Below is a small trained network, with its code and all its weights. Each question gives an input and a class and asks what happens when units are switched off, that is, made to give their printed mean instead of their output.

import numpy as np


def w(rows, s, z=0):
    codes = np.array(rows[::2]) - 128.0
    scale = np.full(codes.shape[1], s)
    scale[-1] = z or s
    return codes * scale


def f(y):
    return y / 2 * (1 + np.tanh(0.7978845608 * (y + 0.044715 * y**3)))


def log_softmax(a):
    a = a - a.max(-1, keepdims=True)
    return a - np.log(np.exp(a).sum(-1, keepdims=True))


def net(x, mask):
    res = np.array(x, float).reshape(1, 6) / 4 @ E
    y = f(res @ A[0][:, :-1].T + A[0][:, -1])
    res = res + np.where(mask, y, B[0][:, -1]) @ B[0][:, :-1]
    return log_softmax(res[-1] @ U[:, :-1].T + U[:, -1])


A, B = {}, {}
E = w([
[130,129,127,129],'x0',
[98,144,96,6],'x1',
[129,127,128,127],'x2',
[64,213,74,172],'x3',
[214,136,20,143],'x4',
[134,137,133,126],'x5',
],0.015)
A[0] = w([
[97,199,75,37,5],'n0',
[136,35,233,94,169],'n1',
[63,177,214,142,216],'n2',
[248,70,167,99,205],'n3',
[90,137,86,14,254],'n4',
[132,63,127,3,148],'n5',
[115,152,90,174,85],'n6',
],0.012,0.0055)
B[0] = w([
[156,2,226,132,200],'n0',
[232,196,197,155,250],'n1',
[58,90,175,147,226],'n2',
[168,53,52,116,243],'n3',
[140,156,183,43,253],'n4',
[154,161,78,50,236],'n5',
[139,162,110,142,160],'n6',
],0.012,0.016)
U = w([
[171,101,187,128,254],'0',
[166,232,173,76,52],'1',
[169,49,89,165,86],'2',
[147,114,89,64,69],'3',
[10,134,135,206,90],'4',
[33,116,174,74,67],'5',
[121,223,49,204,132],'6',
],0.013,0.015)

Each question gives the input, the list of numbers given to net, and the class t.
The units are the neurons (one row each of A and B). Each row of codes is followed by its name. A weight is (code - 128) times the scale printed after its matrix; where a second scale follows, it is the last column's (A, B and U).
mask holds one flag per neuron, in row order. A switched-off neuron (its flag False) gives its mean, the last column of its row in B, instead of its output. The means were averaged over made-up inputs and are rounded, as every weight is.
A unit's drop is (log p(t) with every unit on - log p(t) with that unit switched off) / (log p(t) with every unit on - log p(t) with every unit switched off).
The circuit of an input: a set's keep is (log p(t) with only the set's units on - log p(t) with every unit switched off) / (log p(t) with every unit on - log p(t) with every unit switched off). Starting from all 7 units, units are removed one at a time, each time the one whose removal leaves the highest keep (on an exact tie, the one counted first), for as long as the keep stays at least 0.8.
circuit, biggest first: the units of the circuit, biggest drop first
top k neurons: the k neurons with the biggest drops, biggest first
drop of u: that unit's drop, to one decimal
input [-2,-4,1,4,0,-1], class 4: top 2 neurons	(n1; n5)
input [0,1,4,-6,-7,3], class 1: top 3 neurons	(n1; n5; n0)
input [-8,1,6,7,7,3], class 0: top 3 neurons	(n0; n3; n5)
input [4,2,-8,4,-2,-7], class 5: top neuron	(n1)
input [-4,0,-7,-2,7,-6], class 2: circuit, biggest first	(n4; n3)
input [3,0,-2,-1,3,7], class 2: circuit, biggest first	(n4; n1)
input [8,3,3,-7,2,7], class 3: top 2 neurons	(n3; n5)
input [-5,-2,5,1,4,1], class 6: circuit, biggest first	(n0; n4)
input [-3,7,8,-7,2,3], class 3: top 3 neurons	(n3; n5; n0)
input [-2,-8,0,8,0,-8], class 4: top 4 neurons	(n1; n5; n2; n3)
input [7,3,6,0,-1,-8], class 1: top 2 neurons	(n3; n2)
input [-6,-2,-6,0,8,-6], class 2: top 2 neurons	(n1; n5)
input [-5,4,3,6,1,-8], class 0: top 3 neurons	(n0; n2; n5)
input [8,2,-6,-6,-5,-1], class 1: top 2 neurons	(n1; n5)
input [-2,2,1,2,-6,3], class 5: circuit, biggest first	(n2)
input [2,6,-1,1,-2,6], class 5: top 3 neurons	(n1; n0; n3)
input [-2,-8,1,3,0,1], class 4: drop of n0	0.0
input [6,-6,0,1,-1,-8], class 4: drop of n0	0.1
input [6,8,-8,4,-2,-1], class 5: drop of n1	0.6
input [1,3,5,-6,1,-3], class 3: circuit, biggest first	(n5)
